Here is a tiny trained network, its code and every weight. The questions are about switching its units off for an input and a class, where a switched-off unit gives its printed mean instead of its output.

import numpy as np


def w(rows, s, z=0):
    codes = np.array(rows[::2]) - 128.0
    scale = np.full(codes.shape[1], s)
    scale[-1] = z or s
    return codes * scale


def norm(h):
    return h / np.sqrt((h * h).mean(-1, keepdims=True) + 1e-5)


def f(y):
    return y / 2 * (1 + np.tanh(0.7978845608 * (y + 0.044715 * y**3)))


def log_softmax(a):
    a = a - a.max(-1, keepdims=True)
    return a - np.log(np.exp(a).sum(-1, keepdims=True))


def net(x, mask):
    res = np.array(x, float).reshape(1, 7) / 4 @ E
    u = 0
    for l in range(2):
        y = f(norm(res) @ A[l][:, :-1].T + A[l][:, -1])
        res = res + np.where(mask[u : u + 12], y, B[l][:, -1]) @ B[l][:, :-1]
        u += 12
    return log_softmax(norm(res)[-1] @ U[:, :-1].T + U[:, -1])


A, B = {}, {}
E = w([
[74,108,100,149,146,170,143,175,123],'x0',
[126,128,128,126,124,130,127,126,126],'x1',
[94,172,70,144,200,101,11,99,174],'x2',
[210,94,97,89,124,128,63,212,95],'x3',
[138,90,80,152,129,108,142,89,97],'x4',
[106,76,210,160,140,93,80,130,91],'x5',
[143,118,139,147,107,216,87,94,121],'x6',
],0.011)
A[0] = w([
[76,119,112,138,159,104,185,178,120,109],'0.n1',
[154,109,126,144,89,251,80,59,110,2],'0.n2',
[190,106,78,92,141,132,92,217,84,31],'0.n3',
[143,171,63,40,136,172,172,99,164,23],'0.n4',
[108,213,212,61,112,181,107,221,209,21],'0.n5',
[140,66,17,159,118,105,146,59,46,91],'0.n6',
[69,89,79,65,134,2,166,192,148,25],'0.n7',
[198,157,177,94,54,78,84,55,169,110],'0.n8',
[230,166,155,101,87,71,118,60,155,64],'0.n9',
[41,75,79,170,172,204,151,231,137,39],'0.n10',
[191,199,43,64,112,167,163,131,150,96],'0.n11',
[205,110,92,81,130,140,84,193,110,33],'0.n12',
],0.009,0.0083)
B[0] = w([
[156,160,144,107,131,173,112,109,102,187],'0.n1',
[160,248,187,166,137,211,116,138,108,160],'0.n2',
[202,116,143,82,103,106,70,96,115,195],'0.n3',
[98,78,99,247,155,109,156,156,105,164],'0.n4',
[153,74,154,144,223,143,162,137,189,195],'0.n5',
[124,111,205,85,212,172,135,219,232,215],'0.n6',
[203,233,173,158,168,136,134,96,112,176],'0.n7',
[65,97,92,99,205,162,156,159,82,212],'0.n8',
[58,132,105,63,202,176,156,130,45,171],'0.n9',
[90,105,86,22,201,147,140,97,14,198],'0.n10',
[118,68,105,225,124,99,125,186,88,252],'0.n11',
[195,102,140,108,119,99,87,113,127,188],'0.n12',
],0.012,0.004)
A[1] = w([
[110,147,92,167,135,111,37,146,214,99],'1.n1',
[68,162,168,109,168,142,162,60,154,54],'1.n2',
[140,84,212,118,196,107,141,141,204,70],'1.n3',
[116,162,47,92,185,95,41,75,115,125],'1.n4',
[79,87,229,153,137,83,82,120,76,9],'1.n5',
[156,112,130,184,91,253,70,100,107,86],'1.n6',
[184,80,163,87,43,144,206,160,90,106],'1.n7',
[25,162,112,173,89,121,208,57,176,73],'1.n8',
[145,81,147,107,173,148,151,144,255,45],'1.n9',
[82,108,128,150,130,119,91,164,109,71],'1.n10',
[174,206,135,134,156,23,184,115,104,79],'1.n11',
[105,91,230,158,148,95,58,134,54,1],'1.n12',
],0.011,0.0077)
B[1] = w([
[107,135,169,116,54,109,216,89,168,197],'1.n1',
[196,99,162,56,115,123,83,160,101,193],'1.n2',
[133,104,127,142,155,194,115,170,189,184],'1.n3',
[81,121,176,117,46,157,216,98,129,254],'1.n4',
[151,136,7,146,118,130,144,195,121,159],'1.n5',
[132,217,153,138,195,28,135,140,123,175],'1.n6',
[20,159,120,123,96,101,119,30,208,209],'1.n7',
[242,75,107,76,115,51,35,183,99,202],'1.n8',
[149,70,173,160,113,187,133,182,160,154],'1.n9',
[141,109,105,133,104,110,184,99,113,134],'1.n10',
[120,198,146,187,154,227,69,101,122,158],'1.n11',
[173,129,16,169,145,131,168,162,129,167],'1.n12',
],0.012,0.0079)
U = w([
[63,142,165,110,29,103,180,66,169,128],'0',
[215,92,146,64,95,79,45,144,89,113],'1',
[75,126,94,48,201,143,157,125,28,113],'2',
[167,254,175,180,177,145,122,126,116,110],'3',
[148,111,17,230,111,113,164,188,125,110],'4',
[129,118,149,137,125,142,128,130,108,254],'5',
[137,85,168,116,194,156,144,164,195,113],'6',
[111,120,114,127,143,152,98,114,138,65],'7',
],0.016,0.019)

Each question gives the input, the list of numbers given to net, and the class t.
The units are the neurons (one row each of A and B). Each row of codes is followed by its name. A weight is (code - 128) times the scale printed after its matrix; where a second scale follows, it is the last column's (A, B and U).
mask holds one flag per neuron, layer by layer. A switched-off neuron (its flag False) gives its mean, the last column of its row in B, instead of its output. The means were averaged over made-up inputs and are rounded, as every weight is.
A unit's drop is (log p(t) with every unit on - log p(t) with that unit switched off) / (log p(t) with every unit on - log p(t) with every unit switched off).
The circuit of an input: a set's keep is (log p(t) with only the set's units on - log p(t) with every unit switched off) / (log p(t) with every unit on - log p(t) with every unit switched off). Starting from the 12 units with the biggest drops (on a tie, the unit counted first), units are removed one at a time, each time the one whose removal leaves the highest keep (on an exact tie, the one counted first), for as long as the keep stays at least 0.8.
units of the circuit, in order: the units of the circuit, biggest drop first
most important unit: the unit with the biggest drop
top k neurons: the k neurons with the biggest drops, biggest first
top k neurons in layer l: the k neurons of layer l with the biggest drops, biggest first
input [-2,-3,-4,2,1,-3,-5], class 3: top neuron => [0.n7]
input [-2,2,2,-7,1,-2,-6], class 1: top 2 neurons in layer 1 => [1.n8; 1.n2]
input [-7,-6,-1,0,-7,8,3], class 4: top 2 neurons => [1.n12; 1.n5]
input [-5,4,2,0,-7,2,7], class 3: top 3 neurons in layer 1 => [1.n6; 1.n8; 1.n4]
input [2,-2,7,0,8,0,-6], class 6: top 4 neurons => [0.n6; 1.n3; 1.n9; 1.n7]
input [1,-4,5,-8,-7,0,8], class 1: top 2 neurons in layer 1 => [1.n8; 1.n2]
input [-1,-7,3,3,8,8,-8], class 3: units of the circuit, in order => [0.n7; 1.n11]
input [-5,0,-5,-4,-7,-8,6], class 4: top 2 neurons in layer 0 => [0.n11; 0.n4]
input [0,-3,4,-1,-5,-3,6], class 3: top 2 neurons in layer 0 => [0.n2; 0.n6]
input [0,4,-6,-8,-1,-4,6], class 1: units of the circuit, in order => [1.n8; 1.n4]
input [8,4,-3,2,8,4,6], class 2: top 2 neurons => [0.n10; 0.n5]
input [-6,-5,6,-2,-6,4,-8], class 3: top 2 neurons => [1.n11; 0.n7]
input [-3,0,3,1,4,-6,4], class 4: top 2 neurons => [0.n11; 0.n4]
input [-3,-3,-7,-8,-6,3,3], class 1: top 4 neurons in layer 1 => [1.n8; 1.n2; 1.n4; 1.n1]
input [-7,1,-2,0,8,-4,-3], class 6: top 2 neurons in layer 0 => [0.n6; 0.n10]
input [7,-3,7,-5,0,5,0], class 0: most important unit => 1.n4
input [-5,-3,3,-7,3,8,8], class 3: top 2 neurons in layer 0 => [0.n2; 0.n11]
input [1,-1,-3,-6,-7,4,-5], class 6: top 2 neurons => [1.n3; 0.n5]
input [-6,-6,-7,6,1,-6,5], class 0: top 3 neurons => [1.n7; 1.n8; 0.n10]
input [-8,1,-5,-5,3,6,8], class 2: top 2 neurons in layer 0 => [0.n8; 0.n9]
input [6,0,0,5,0,3,6], class 2: top 2 neurons => [0.n10; 1.n8]
input [3,-4,2,-4,4,-3,-7], class 3: units of the circuit, in order => [0.n7]
input [-6,1,3,3,-5,3,-2], class 2: top 2 neurons in layer 0 => [0.n9; 0.n8]
input [6,-7,-1,7,1,-7,7], class 1: top 2 neurons in layer 0 => [0.n3; 0.n12]
